Here is a tiny trained network, its code and every weight. The questions are about switching its units off for an input and a target symbol, where a switched-off unit gives its printed mean instead of its output.

import numpy as np


def w(rows, s, z=0):
    codes = np.array(rows[::2]) - 128.0
    scale = np.full(codes.shape[1], s)
    scale[-1] = z or s
    return codes * scale


def f(y):
    return y / 2 * (1 + np.tanh(0.7978845608 * (y + 0.044715 * y**3)))


def softmax(a):
    e = np.exp(a - a.max(-1, keepdims=True))
    return e / e.sum(-1, keepdims=True)


def log_softmax(a):
    a = a - a.max(-1, keepdims=True)
    return a - np.log(np.exp(a).sum(-1, keepdims=True))


def net(x, mask):
    ids = ['βγελξτψω'.index(c) for c in x.split()]
    T = len(ids)
    res = E[ids] + P[:T]
    u = 0
    for l in range(2):
        q, k, v = (res @ M[l].T for M in (Q, K, V))
        z = softmax(np.where(np.tri(T) > 0, q @ k.T / 4**0.5, -1e9)) @ v
        res = res + np.where(mask[u], z, O[l][:, -1]) @ O[l][:, :-1]
        u += 1
        y = f(res @ A[l][:, :-1].T + A[l][:, -1])
        res = res + np.where(mask[u : u + 12], y, B[l][:, -1]) @ B[l][:, :-1]
        u += 12
    return log_softmax(res[-1] @ U[:, :-1].T + U[:, -1])


Q, K, V, O, A, B = {}, {}, {}, {}, {}, {}
E = w([
[50,118,106],'β',
[172,190,103],'γ',
[122,186,67],'ε',
[130,162,190],'λ',
[113,106,127],'ξ',
[209,174,115],'τ',
[97,253,115],'ψ',
[170,75,148],'ω',
],0.018)
P = w([
[253,131,114],'0',
[143,85,211],'1',
[125,145,101],'2',
[254,127,119],'3',
[153,106,228],'4',
[121,113,139],'5',
[254,127,119],'6',
[149,106,222],'7',
[120,108,150],'8',
[255,130,114],'9',
[152,113,224],'10',
[117,99,159],'11',
],0.0097)
Q[0] = w([
[171,62,202],'0.h1',
[245,175,77],'0.h1',
[152,203,105],'0.h1',
[184,178,67],'0.h1',
],0.011)
K[0] = w([
[120,2,220],'0.h1',
[243,159,51],'0.h1',
[200,152,69],'0.h1',
[211,148,119],'0.h1',
],0.0063)
V[0] = w([
[97,2,161],'0.h1',
[66,59,195],'0.h1',
[87,122,146],'0.h1',
[144,135,97],'0.h1',
],0.008)
O[0] = w([
[107,117,208,8],'0.h1',
[221,139,75,3],'0.h1',
[4,136,42,71],'0.h1',
[126,19,109,154],'0.h1',
],0.0042,0.0055)
A[0] = w([
[149,124,166,48],'0.n1',
[153,91,166,30],'0.n2',
[225,84,143,110],'0.n3',
[212,165,246,170],'0.n4',
[115,97,73,2],'0.n5',
[75,166,167,95],'0.n6',
[202,81,90,105],'0.n7',
[66,113,57,198],'0.n8',
[209,230,65,60],'0.n9',
[107,66,66,169],'0.n10',
[109,10,55,69],'0.n11',
[186,117,105,133],'0.n12',
],0.012,0.0086)
B[0] = w([
[174,145,220,119],'0.n1',
[174,129,247,122],'0.n2',
[133,87,189,182],'0.n3',
[90,86,36,250],'0.n4',
[107,64,66,118],'0.n5',
[187,170,208,130],'0.n6',
[174,126,188,154],'0.n7',
[186,118,67,153],'0.n8',
[58,59,197,191],'0.n9',
[151,194,66,138],'0.n10',
[179,238,184,125],'0.n11',
[185,108,202,159],'0.n12',
],0.011)
Q[1] = w([
[4,93,124],'1.h1',
[99,211,191],'1.h1',
[242,232,254],'1.h1',
[81,158,51],'1.h1',
],0.0088)
K[1] = w([
[99,83,70],'1.h1',
[87,136,181],'1.h1',
[253,32,114],'1.h1',
[160,148,100],'1.h1',
],0.017)
V[1] = w([
[254,185,161],'1.h1',
[124,153,98],'1.h1',
[159,113,100],'1.h1',
[145,126,101],'1.h1',
],0.007)
O[1] = w([
[151,131,177,3],'1.h1',
[1,181,31,115],'1.h1',
[237,165,113,144],'1.h1',
[209,55,86,135],'1.h1',
],0.0036,0.0042)
A[1] = w([
[47,59,199,207],'1.n1',
[125,62,206,40],'1.n2',
[87,213,156,26],'1.n3',
[235,126,182,156],'1.n4',
[155,13,143,6],'1.n5',
[132,53,225,18],'1.n6',
[137,39,128,2],'1.n7',
[72,183,95,45],'1.n8',
[227,116,119,226],'1.n9',
[163,118,152,231],'1.n10',
[140,190,210,50],'1.n11',
[8,170,50,176],'1.n12',
],0.011,0.0081)
B[1] = w([
[90,225,147,254],'1.n1',
[156,159,157,188],'1.n2',
[252,174,147,127],'1.n3',
[74,66,64,189],'1.n4',
[176,95,187,216],'1.n5',
[158,158,123,200],'1.n6',
[188,97,181,176],'1.n7',
[128,49,194,134],'1.n8',
[48,108,55,211],'1.n9',
[69,164,49,194],'1.n10',
[225,27,164,125],'1.n11',
[189,104,207,230],'1.n12',
],0.011,0.012)
U = w([
[60,85,82,1],'β',
[44,236,159,55],'γ',
[205,222,21,201],'ε',
[237,44,102,60],'λ',
[54,222,98,209],'ξ',
[166,95,131,229],'τ',
[203,254,160,171],'ψ',
[174,50,222,70],'ω',
],0.0085,0.0055)

Each question gives the input, a string of symbols that net reads in full, and the target symbol t.
The units are the heads (4 rows each of Q, K, V and O) and the neurons (one row each of A and B). Each row of codes is followed by its name. A weight is (code - 128) times the scale printed after its matrix; where a second scale follows, it is the last column's (O, A, B and U).
mask holds one flag per unit, layer by layer, with each layer's heads first. A switched-off unit (its flag False) gives its mean, the last column of its rows in O or B, instead of its output. The means were averaged over made-up inputs and are rounded, as every weight is.
A unit's drop is (log p(t) with every unit on - log p(t) with that unit switched off) / (log p(t) with every unit on - log p(t) with every unit switched off).
The circuit of an input: a set's keep is (log p(t) with only the set's units on - log p(t) with every unit switched off) / (log p(t) with every unit on - log p(t) with every unit switched off). Starting from the 12 units with the biggest drops (on a tie, the unit counted first), units are removed one at a time, each time the one whose removal leaves the highest keep (on an exact tie, the one counted first), for as long as the keep stays at least 0.8.
circuit, biggest first: the units of the circuit, biggest drop first
unit that matters most: the unit with the biggest drop
k most important neurons: the k neurons with the biggest drops, biggest first
top k neurons in layer l: the k neurons of layer l with the biggest drops, biggest first
drop of u: that unit's drop, to one decimal
input ξ ξ β, target λ: 4 most important neurons : 1.n1; 1.n12; 0.n12; 0.n8
input τ ε ψ, target ψ: circuit, biggest first : 0.n4; 1.n3
input ψ ε ψ ε ξ ψ τ ψ, target ψ: unit that matters most : 0.n6
input ε ω λ, target ω: top 4 neurons in layer 0 : 0.n12; 0.n4; 0.n3; 0.n7
input λ ξ β τ β ω, target β: 4 most important neurons : 0.n9; 1.n4; 1.n9; 1.n12
input ω γ ξ τ ε τ γ λ ψ β ψ τ, target ξ: 3 most important neurons : 1.n12; 1.n1; 0.n8
input ψ τ τ ξ τ λ ε τ ω, target β: top 3 neurons in layer 0 : 0.n9; 0.n11; 0.n10
input γ τ λ β, target ε: 2 most important neurons : 0.n4; 0.n9
input β ε ε, target λ: 2 most important neurons : 1.n1; 0.n8
input λ β τ β ψ ξ, target ε: 3 most important neurons : 0.n4; 0.n9; 1.n5
input β ε β, target λ: 3 most important neurons : 1.n1; 1.n12; 0.n12
input τ γ ω ψ τ τ ψ ξ ω γ, target ψ: top 3 neurons in layer 0 : 0.n9; 0.n8; 0.n4
input ξ ε ε ψ ε ε ψ ε ε ψ, target γ: 3 most important neurons : 0.n9; 1.n1; 0.n4
input ξ ω τ, target γ: 4 most important neurons : 0.n9; 1.n1; 1.n12; 0.n8
input ε ψ ε ε τ ψ τ, target ω: drop of 0.n5 : 0.0
input τ ξ ε, target λ: drop of 1.n1 : 0.7
input ω ω ξ, target ε: drop of 0.n4 : 0.8
